Below are the code and all the weights of a small trained network. Each question names an input and a class and asks about switching units off, where a switched-off unit gives its printed mean instead of its output.

import numpy as np


def w(rows, s, z=0):
    codes = np.array(rows[::2]) - 128.0
    scale = np.full(codes.shape[1], s)
    scale[-1] = z or s
    return codes * scale


def f(y):
    return y / 2 * (1 + np.tanh(0.7978845608 * (y + 0.044715 * y**3)))


def log_softmax(a):
    a = a - a.max(-1, keepdims=True)
    return a - np.log(np.exp(a).sum(-1, keepdims=True))


def net(x, mask):
    res = np.array(x, float).reshape(1, 8) / 4 @ E
    y = f(res @ A[0][:, :-1].T + A[0][:, -1])
    res = res + np.where(mask, y, B[0][:, -1]) @ B[0][:, :-1]
    return log_softmax(res[-1] @ U[:, :-1].T + U[:, -1])


A, B = {}, {}
E = w([
[127,128,127,131,129,129],'x0',
[121,86,215,254,203,111],'x1',
[79,36,111,87,206,229],'x2',
[210,129,193,139,63,233],'x3',
[136,150,233,39,175,88],'x4',
[235,144,75,122,210,118],'x5',
[89,254,129,145,165,178],'x6',
[127,125,127,126,128,129],'x7',
],0.0044)
A[0] = w([
[127,122,178,78,151,105,16],'neuron 0',
[127,121,146,154,143,125,82],'neuron 1',
[128,145,87,59,90,136,134],'neuron 2',
[127,117,157,172,153,123,56],'neuron 3',
[65,127,81,127,172,47,30],'neuron 4',
[127,123,138,117,130,121,87],'neuron 5',
[52,120,165,129,72,134,47],'neuron 6',
[167,183,145,165,77,67,38],'neuron 7',
[127,143,93,71,97,135,120],'neuron 8',
[168,15,138,106,88,67,35],'neuron 9',
[94,85,117,98,178,199,60],'neuron 10',
[126,115,162,189,158,123,65],'neuron 11',
[80,254,133,145,180,191,12],'neuron 12',
[124,111,168,191,161,120,45],'neuron 13',
[196,129,180,138,87,202,44],'neuron 14',
[194,137,101,124,172,124,63],'neuron 15',
[114,103,25,220,89,164,62],'neuron 16',
[124,112,166,189,161,120,42],'neuron 17',
[99,82,122,100,183,208,62],'neuron 18',
[101,125,142,128,108,131,54],'neuron 19',
[229,143,87,122,200,125,68],'neuron 20',
[132,136,201,64,157,106,4],'neuron 21',
[185,132,170,139,90,194,33],'neuron 22',
[143,87,130,122,116,108,20],'neuron 23',
[125,111,168,190,161,120,54],'neuron 24',
[129,124,127,125,125,125,168],'neuron 25',
[129,148,78,43,84,139,120],'neuron 26',
[146,158,134,148,96,92,51],'neuron 27',
[126,113,167,191,161,121,57],'neuron 28',
[130,126,131,131,130,137,88],'neuron 29',
[127,133,107,93,106,128,117],'neuron 30',
[181,134,105,126,164,126,48],'neuron 31',
[115,111,124,117,149,154,52],'neuron 32',
[22,117,181,129,50,134,58],'neuron 33',
[158,181,139,162,76,64,56],'neuron 34',
[126,128,126,128,127,130,113],'neuron 35',
[70,127,83,124,169,51,46],'neuron 36',
[133,140,215,50,168,101,16],'neuron 37',
],0.011,0.0014)
B[0] = w([
[111,150,133,162,84,122,159],'neuron 0',
[143,139,121,110,125,124,139],'neuron 1',
[184,164,126,74,132,113,200],'neuron 2',
[156,148,123,94,126,121,161],'neuron 3',
[78,123,144,87,141,241,214],'neuron 4',
[128,130,128,136,120,129,123],'neuron 5',
[131,144,115,171,202,123,194],'neuron 6',
[61,79,129,90,132,58,224],'neuron 7',
[173,155,130,89,130,116,178],'neuron 8',
[204,26,115,184,84,157,224],'neuron 9',
[71,87,129,91,132,59,214],'neuron 10',
[172,159,128,84,125,121,187],'neuron 11',
[219,1,117,185,66,150,253],'neuron 12',
[176,158,122,75,129,114,193],'neuron 13',
[66,130,133,80,134,245,226],'neuron 14',
[125,141,123,169,183,121,168],'neuron 15',
[93,221,161,200,27,98,239],'neuron 16',
[171,158,122,77,130,117,188],'neuron 17',
[70,77,125,83,139,52,225],'neuron 18',
[125,134,123,141,149,128,128],'neuron 19',
[128,150,118,208,233,120,224],'neuron 20',
[98,183,134,167,71,116,187],'neuron 21',
[78,127,135,96,128,216,202],'neuron 22',
[146,101,125,144,120,135,127],'neuron 23',
[175,158,120,75,127,114,193],'neuron 24',
[134,127,127,127,129,128,136],'neuron 25',
[203,175,135,54,134,105,223],'neuron 26',
[101,100,126,109,131,103,158],'neuron 27',
[176,159,125,75,126,117,194],'neuron 28',
[124,127,127,123,127,130,122],'neuron 29',
[155,143,126,108,126,128,146],'neuron 30',
[122,136,124,160,171,124,149],'neuron 31',
[109,117,125,118,129,111,133],'neuron 32',
[144,150,108,199,251,121,249],'neuron 33',
[70,74,122,86,134,64,221],'neuron 34',
[127,129,131,128,128,127,125],'neuron 35',
[84,124,139,92,135,231,208],'neuron 36',
[91,203,136,184,48,106,218],'neuron 37',
],0.033,0.0036)
U = w([
[216,190,131,45,139,107,183],'0',
[63,122,153,98,138,251,70],'1',
[56,64,128,98,144,29,49],'2',
[99,211,162,213,47,106,112],'3',
[146,153,106,215,255,121,90],'4',
[210,22,116,181,83,151,255],'5',
],0.0066,0.00042)

Each question gives the input, the list of numbers given to net, and the class t.
The units are the neurons (one row each of A and B). Each row of codes is followed by its name. A weight is (code - 128) times the scale printed after its matrix; where a second scale follows, it is the last column's (A, B and U).
mask holds one flag per neuron, in row order. A switched-off neuron (its flag False) gives its mean, the last column of its row in B, instead of its output. The means were averaged over made-up inputs and are rounded, as every weight is.
A unit's drop is (log p(t) with every unit on - log p(t) with that unit switched off) / (log p(t) with every unit on - log p(t) with every unit switched off).
The circuit of an input: a set's keep is (log p(t) with only the set's units on - log p(t) with every unit switched off) / (log p(t) with every unit on - log p(t) with every unit switched off). Starting from the 12 units with the biggest drops (on a tie, the unit counted first), units are removed one at a time, each time the one whose removal leaves the highest keep (on an exact tie, the one counted first), for as long as the keep stays at least 0.8.
units of the circuit, in order: the units of the circuit, biggest drop first
most important unit: the unit with the biggest drop
top k neurons: the k neurons with the biggest drops, biggest first
drop when u is switched off: that unit's drop, to one decimal
input [0,0,-2,-5,-6,8,2,-3], class 4: most important unit -> neuron 20
input [-3,4,-6,-8,8,8,2,8], class 1: top 2 neurons -> (neuron 4; neuron 36)
input [3,5,-3,-6,-1,-7,2,4], class 4: top 4 neurons -> (neuron 33; neuron 6; neuron 14; neuron 22)
input [-1,3,-4,0,5,-1,-2,-5], class 3: top 2 neurons -> (neuron 37; neuron 18)
input [-4,6,-7,-7,7,-4,-5,1], class 1: top 2 neurons -> (neuron 4; neuron 36)
input [-5,-6,-4,3,-7,7,2,3], class 3: top 2 neurons -> (neuron 16; neuron 33)
input [-3,-5,-1,4,-2,-6,7,-6], class 5: top 2 neurons -> (neuron 12; neuron 20)
input [1,-5,-8,6,4,3,8,7], class 2: top 3 neurons -> (neuron 7; neuron 34; neuron 9)
input [-8,-3,-5,3,4,3,-6,0], class 5: top 2 neurons -> (neuron 9; neuron 18)
input [-4,-6,-4,7,7,2,-8,2], class 5: top 3 neurons -> (neuron 9; neuron 16; neuron 4)
input [-8,-2,7,-3,-7,6,6,-3], class 2: top 2 neurons -> (neuron 18; neuron 10)
input [6,-1,7,-1,3,7,4,-3], class 2: top 4 neurons -> (neuron 18; neuron 10; neuron 33; neuron 6)
input [-6,3,-1,1,-2,-8,5,5], class 4: drop when neuron 33 is switched off -> 0.3
input [-3,-5,-2,0,-5,5,-6,6], class 5: units of the circuit, in order -> (neuron 9)
input [-1,1,-7,0,8,-7,-7,4], class 3: drop when neuron 18 is switched off -> 0.3
input [-1,-6,-5,8,8,0,-2,-5], class 1: drop when neuron 14 is switched off -> 2.3
